[128 = 0]
[146 171 164 140 104 119 180 132 128 136 129 134 131 125 165 129 171 158
 136 132 119 176 207 193 111 104 157 121 122 101 129 204  96 138 123  89
 144 106 112]	7
[130 155 144 157 113 127 173 126  70 113 124 111 125 148 164 116 179 177
 133 132 139 131 186 172 120 110 174 129 120 126  90 195 100 122  94 108
  99 157 108]	10
[118 126 133 158 153 124  46 125 123 142 126 146 126 157 108 145 192 157
 122 133 138 121 128 156 141 161 172 138 119 152 117 143  86 117 137 125
 131 139 179]	8
[129 152 131 139 137 130 138 130 165 127 130 152 124 149 140 134 211 162
 118 132 123 195 151 163 111 136 144 112 145 143 109 147 134 127  99 106
 155 147 138]	4
[128 158 142 160 152 122 118 124  83 119 123 113 135 152 142 141 226 177
 134 132 132 117 172 166 126 142 189 138 114 113  96 167  77 118 141 113
 116 161 130]	7
[138 103 132 156  90 140  81 139  93 108 132 155 108 134  86 105 145 133
 119 150 146 146 134 129 144  96 164 147 126 178 125 179 126 122  38 158
 147 118 149]	9
[126 165 139 133 121 129 127 131 150 126 131 144 139 145 152 150 221 168
 134 153 119 196 175 167 106 139 151 116 141 128 122 190 121 124 133 123
 172 145 133]	3
[128 153 138 146 160 120 131 125  66 114 124 116 154 135 166 148 224 173
 155 115 123  95 179 168 112 125 176 145 117  86 106 148  85 111 168 110
 167 175  93]	5
[130 182 154 108 124 125 137 134 152 139 131 123 148 130 184 150 192 168
 146 135 106 200 177 161 102 152 134 111 144  73 113 191 114 127 176 111
 182 109 113]	0
[121 179 155 136 138 112 147 126  77 125 126  92 148 125 173 162 212 170
 151 153 121 116 197 179 112 136 189 146 122  78 117 238  41 121 186 112
 111 174  98]	3
[134 133 134 164 141 122 110 125  79 118 125 127 136 138 141 135 201 163
 140 122 138  91 172 162 127 122 187 151 107 125 119 166  77 117 143 120
 156 144 128]	9
[107  98 110 129 184 142  87 125 178 150 123 161 125 159 116 119 118 119
 122  90 131 130  71  98 134 172  69 103 154 132 102   1 196 103 168 126
 167 138 164]	3

[115 155 128 127 123 132 167 158 133 150 131 148 123 111 130 161 146 132
 131 108 139 117 124 158 116 120 143 133 110 140 125 133 115 137 144 122
 113 132 125 134 149]	1
[ 77 144 174  57 121 126 204 192 133 165 131 197 111 125 100 114 131 141
 158 105 160 104  81 152 164 105 161 133 134  88 134 151 151 185 162 154
 106  98 137 108 139]	0
[134 109 120  88 102 144 118 176 117 126 140 133 111 134 111 157 125 126
  91 129 147 126  86 136 131 142 131 141 132 126 123 128 122 150  98 106
 116 117 124 150 114]	2
[121 169 131 143 130 122 166  78 127  98 143 154 118 117 130 106 177 160
 115 105  98 107 119 144 129 121 184 112 138 141 152 149 104 139 229 180
 124 125 147 136 158]	6
[ 69 137 139 102 126 130 166 138 123  75 167  69 114 105  98   1 189 179
 147 124 132 110 113 150 169  74 176 104 142 146 100 119 133 117 183 169
 142 138 136  53 165]	6
[145 147 131 152 145 127 144 195 100  54  93 163  83 126  74 193 144 148
 134 136 143  92 133 106 171  87 134 151 126 114 128 162 127 131 190 160
 161 105 109 121 108]	6
[127 153 174 104 143 102 133 109 127  82 105 123  54 130 115  88 158 168
 145 143 136 130 107 119 160  67 163 113 164 121 111 130 138 192 219 174
 104 106 145 106 134]	7
[138 171 110 136 151 181 101  79 155 135  90  91 104  55  66 132 193 140
 178 153 149 120 133 101 191 128  78 166 143 110  44 147 207 118  91 109
 152 129 123 169 109]	10
[156 209  83 126 134 123 183 145 116  56  97 132 143 126 138 207 134 139
 142 124  98 124 118 114 121 130 140 158 133 175 172 152 139 119 129  74
 116 129 101 139 140]	2
[129 185 114 138 117 129 164  80 129 150 160 107 158 128  71 195 112 131
 103 113 113 126 205 158 115  97 128 135 108 150 117  80 111 117 168 166
 130  91 138 134 109]	2
[144 118 133 144 141 132 134 131 127 108 108 145 100 126 110 140 145 131
 130 135 133 127 139 106 138 117 118 138 139 118 105 126 154 133 134 142
 139 113 118 135 105]	7
[133 101 113 129 130 120 127 213 122 146 164 124 128 125 108 165 106 135
 132 146 139 139 111 127  88 137 121 150 117 150 136 109 121 120 158 108
 117 112 111 117 134]	2
[169 181 117 150 118 124 252  46 113 125 121 133 255 165  63 173  85 140
  87  99  37  86 209 165 116 114 146 147  95 152 126  73 108 122 173 216
 212  88  67 141 125]	5
[108 149 108  67 110 150 120  90 120 100 153  71  90 106 126 142 147 130
 117 114 198 110  92 154 140 135 113 117 144 111 134 140 118 144  92 125
  85 125 149 164  94]	1
